Small tables with named rows and columns. After each table, cells are looked up by row and column.

lepe:
|  | sav | romuk | nat | dutiz | zaduli | gom | muniran |
|---|---|---|---|---|---|---|---|
| zis | 80 | 6 | 19 | 70 | -19 | 6 | -16 |
| nilevag | 80 | 6 | 19 | 69 | -18 | 6 | -16 |
| nakad | -78 | 62 | -24 | -6 | 23 | -39 | 20 |
| gako | -20 | -1 | 22 | 82 | -15 | 45 | -53 |
| tani | -20 | -2 | 22 | 82 | -14 | 44 | -54 |
| nur | -89 | 23 | 4 | 50 | 4 | 25 | -39 |
| sadekit | 81 | 7 | 19 | 71 | -18 | 6 | -15 |
| givedu | -20 | -1 | 23 | 82 | -14 | 44 | -54 |
| nis | 80 | 5 | 19 | 70 | -19 | 6 | -16 |
| zabe | 89 | 35 | -1 | 29 | -4 | -43 | 29 |
| zipinid | 80 | 5 | 19 | 70 | -19 | 5 | -16 |

dutiz of tani is 82
gom of zis is 6
gom of sadekit is 6
gom of gako is 45
zaduli of zabe is -4
dutiz of zis is 70

Table zorekim
	bemi	mivib	kis	lafosiz	miv
tifos	114	124	136	127	125
divop	70	130	196	59	99
kimevu	64	124	199	57	98
gol	133	126	123	141	123
lizo	133	132	127	136	131
puge	116	124	129	135	121
pof	64	130	189	68	90
vikog	130	128	129	135	127
rumo	96	124	160	98	127
bak	140	122	120	144	140
nizofa	106	123	135	127	117
setoga	112	129	142	121	113
rarabel	18	128	242	9	69

vikog, miv -> 127
rarabel, kis -> 242
rumo, mivib -> 124
nizofa, bemi -> 106
puge, mivib -> 124
gol, kis -> 123
pof, lafosiz -> 68
rarabel, mivib -> 128
nizofa, kis -> 135
setoga, bemi -> 112
pof, kis -> 189
puge, miv -> 121
tifos, miv -> 125
lizo, lafosiz -> 136
vikog, kis -> 129
rarabel, bemi -> 18
tifos, mivib -> 124
bak, miv -> 140
puge, kis -> 129
rarabel, lafosiz -> 9

mekogit =
           mam    kot  mikige  girat    mup  pevivov    lat  ruzub  nokinif  duzase
ran       6620  -1832   -4384  -2033  -2761     1058   3031  -1850    -2906    -852
ver      -5640  -4784   -6563  -2140  -2002    -3313   1363     37      625   -2077
kir      -2914  -1124   -3172  -3273   -484    -3036    -17   -144    -5770    -817
puponu    -228     85   -3344  -4914   -295     2433  -1033  -4790    -4387   -5683
favuz    -6422  -1594   -1118    845  -5033    -8130  -4307  -2459    -3738   -1979
ripizus  -4703  -8203   -6254   2481   1702    -2689  -2376     76     1511   -3390
ravo     -8608  -3913   -2478   1971    394    -7207  -1708     47      460   -2253
nizogub   1536  -7043    3536  -3639  -3579    -1668  -3594    -39    -4785   -5720
gez      -6788    -76    3982  -2047  -2016    -2233  -5581   -855     -760    2933

gez, ruzub: -855
gez, girat: -2047
puponu, nokinif: -4387
ran, kot: -1832
ripizus, lat: -2376
puponu, ruzub: -4790
favuz, ruzub: -2459

Table mivinov
,nelovun,kom,dokuf,fem
zif,141,233,15,208
losovum,101,108,186,181
minol,58,46,247,172

What is the kom of losovum in mivinov? 108
What is the kom of zif in mivinov? 233
What is the nelovun of losovum in mivinov? 101
What is the dokuf of zif in mivinov? 15
What is the nelovun of zif in mivinov? 141
What is the fem of losovum in mivinov? 181
What is the nelovun of minol in mivinov? 58
What is the kom of minol in mivinov? 46
What is the fem of minol in mivinov? 172
What is the fem of zif in mivinov? 208
What is the dokuf of minol in mivinov? 247
What is the dokuf of losovum in mivinov? 186

musuge:
         nofo  lebosof  luruteg  piz
dut       155      155       87   40
tavibur    19      143      131   72
gol         3      108      133  101
guzelo     13        6      118  180
mul       209      148       71   36
buk        60       51      110  137

What is the nofo of mul in musuge?
209
What is the piz of guzelo in musuge?
180
What is the luruteg of tavibur in musuge?
131
What is the piz of mul in musuge?
36
What is the lebosof of buk in musuge?
51
What is the luruteg of guzelo in musuge?
118
What is the luruteg of buk in musuge?
110
What is the piz of gol in musuge?
101

nuka =
,gunuvi,gagoziv
lapo,203,113
sud,213,124
kaduba,50,152

What is the gagoziv of sud in nuka?
124
What is the gunuvi of sud in nuka?
213
What is the gagoziv of lapo in nuka?
113
What is the gunuvi of kaduba in nuka?
50
What is the gunuvi of lapo in nuka?
203
What is the gagoziv of kaduba in nuka?
152

ker.tsv
	nimetip	gareze	ribu	mis	bupi	bak	potebug	debe	farog
redaga	-3.09	0.13	1.71	-6.54	0.65	-1.29	2.67	7.35	-0.99
tofi	-2.86	-0.48	-2.98	-4.16	-0.50	-2.70	1.82	8.14	-1.85
naf	-2.90	-0.58	-0.21	-5.21	-0.65	-2.81	1.57	8.52	-2.17
zuv	-3.65	0.54	-6.24	-3.05	0.38	-0.19	2.75	6.51	-0.63
nisimo	-2.99	-0.36	-3.97	-3.98	-0.24	-2.18	2.08	7.79	-1.57

ribu of tofi is -2.98
debe of naf is 8.52
debe of redaga is 7.35
nimetip of nisimo is -2.99
bupi of zuv is 0.38
debe of nisimo is 7.79
mis of nisimo is -3.98
debe of tofi is 8.14
nimetip of naf is -2.90
gareze of redaga is 0.13
farog of tofi is -1.85
potebug of redaga is 2.67
bak of zuv is -0.19
farog of nisimo is -1.57
bupi of tofi is -0.50
mis of zuv is -3.05

bisedu:
         mep  bunib  galuvu  fonosil
vomeg    0.5    0.4     0.7      0.2
famarop  0.2    0.2     0.5      0.6
zor      0.5    0.4     0.7      0.2
zekila   0.2    0.3     0.3      0.7
nugesez  0.2    0.3     0.4      0.7
bov      0.4    0.3     0.7      0.2
kom      0.4    0.3     0.7      0.3
nepil    0.2    0.2     0.5      0.6
diz      0.5    0.8     0.3      0.6
guv      0.2    0.3     0.3      0.7
dum      0.2    0.3     0.3      0.7
nazoku   0.6    0.8     0.4      0.5
lod      0.5    0.4     0.7      0.2
tagi     0.5    0.8     0.3      0.6

zekila, bunib -> 0.3
diz, fonosil -> 0.6
nepil, mep -> 0.2
zor, bunib -> 0.4
famarop, bunib -> 0.2
diz, bunib -> 0.8
zor, mep -> 0.5
vomeg, galuvu -> 0.7

tuto.csv
,meli,mume,liki,gode,nuzevul,puv,rom,tid,sopus
zitu,40.51,52.76,57.15,59.87,26.82,65.70,54.63,46.86,85.62
sek,52.75,61.11,42.18,49.30,14.51,78.29,75.02,71.13,59.93
kebufuf,59.68,60.21,55.48,46.01,18.35,69.03,69.50,75.15,40.59
mekinu,40.50,36.75,51.37,79.24,51.59,47.72,72.77,50.89,51.16
lipeben,58.74,45.33,33.92,67.67,85.62,63.72,68.15,42.79,40.86
gamit,37.93,36.20,43.61,67.30,98.68,46.76,67.01,37.75,56.24
vefedu,45.90,53.00,56.86,54.95,32.81,48.74,46.43,46.95,95.97
bam,65.79,45.93,48.84,69.40,64.59,63.79,60.52,37.12,41.15
loton,48.86,55.16,53.64,57.27,23.39,62.11,81.21,75.85,32.81
resolu,70.96,57.56,53.27,48.58,24.01,93.97,51.29,47.16,60.95
fipizub,67.60,63.00,52.38,35.54,66.81,45.92,45.28,58.82,59.82
bivuv,65.82,42.17,52.24,62.37,40.86,46.56,68.25,77.74,38.38

tid of bivuv = 77.74
tid of resolu = 47.16
puv of vefedu = 48.74
nuzevul of sek = 14.51
sopus of resolu = 60.95
puv of sek = 78.29
puv of bivuv = 46.56
gode of mekinu = 79.24
mume of vefedu = 53.00
tid of gamit = 37.75
puv of resolu = 93.97
puv of zitu = 65.70
meli of kebufuf = 59.68
gode of gamit = 67.30
puv of loton = 62.11
nuzevul of zitu = 26.82
Row with the largest rom: loton

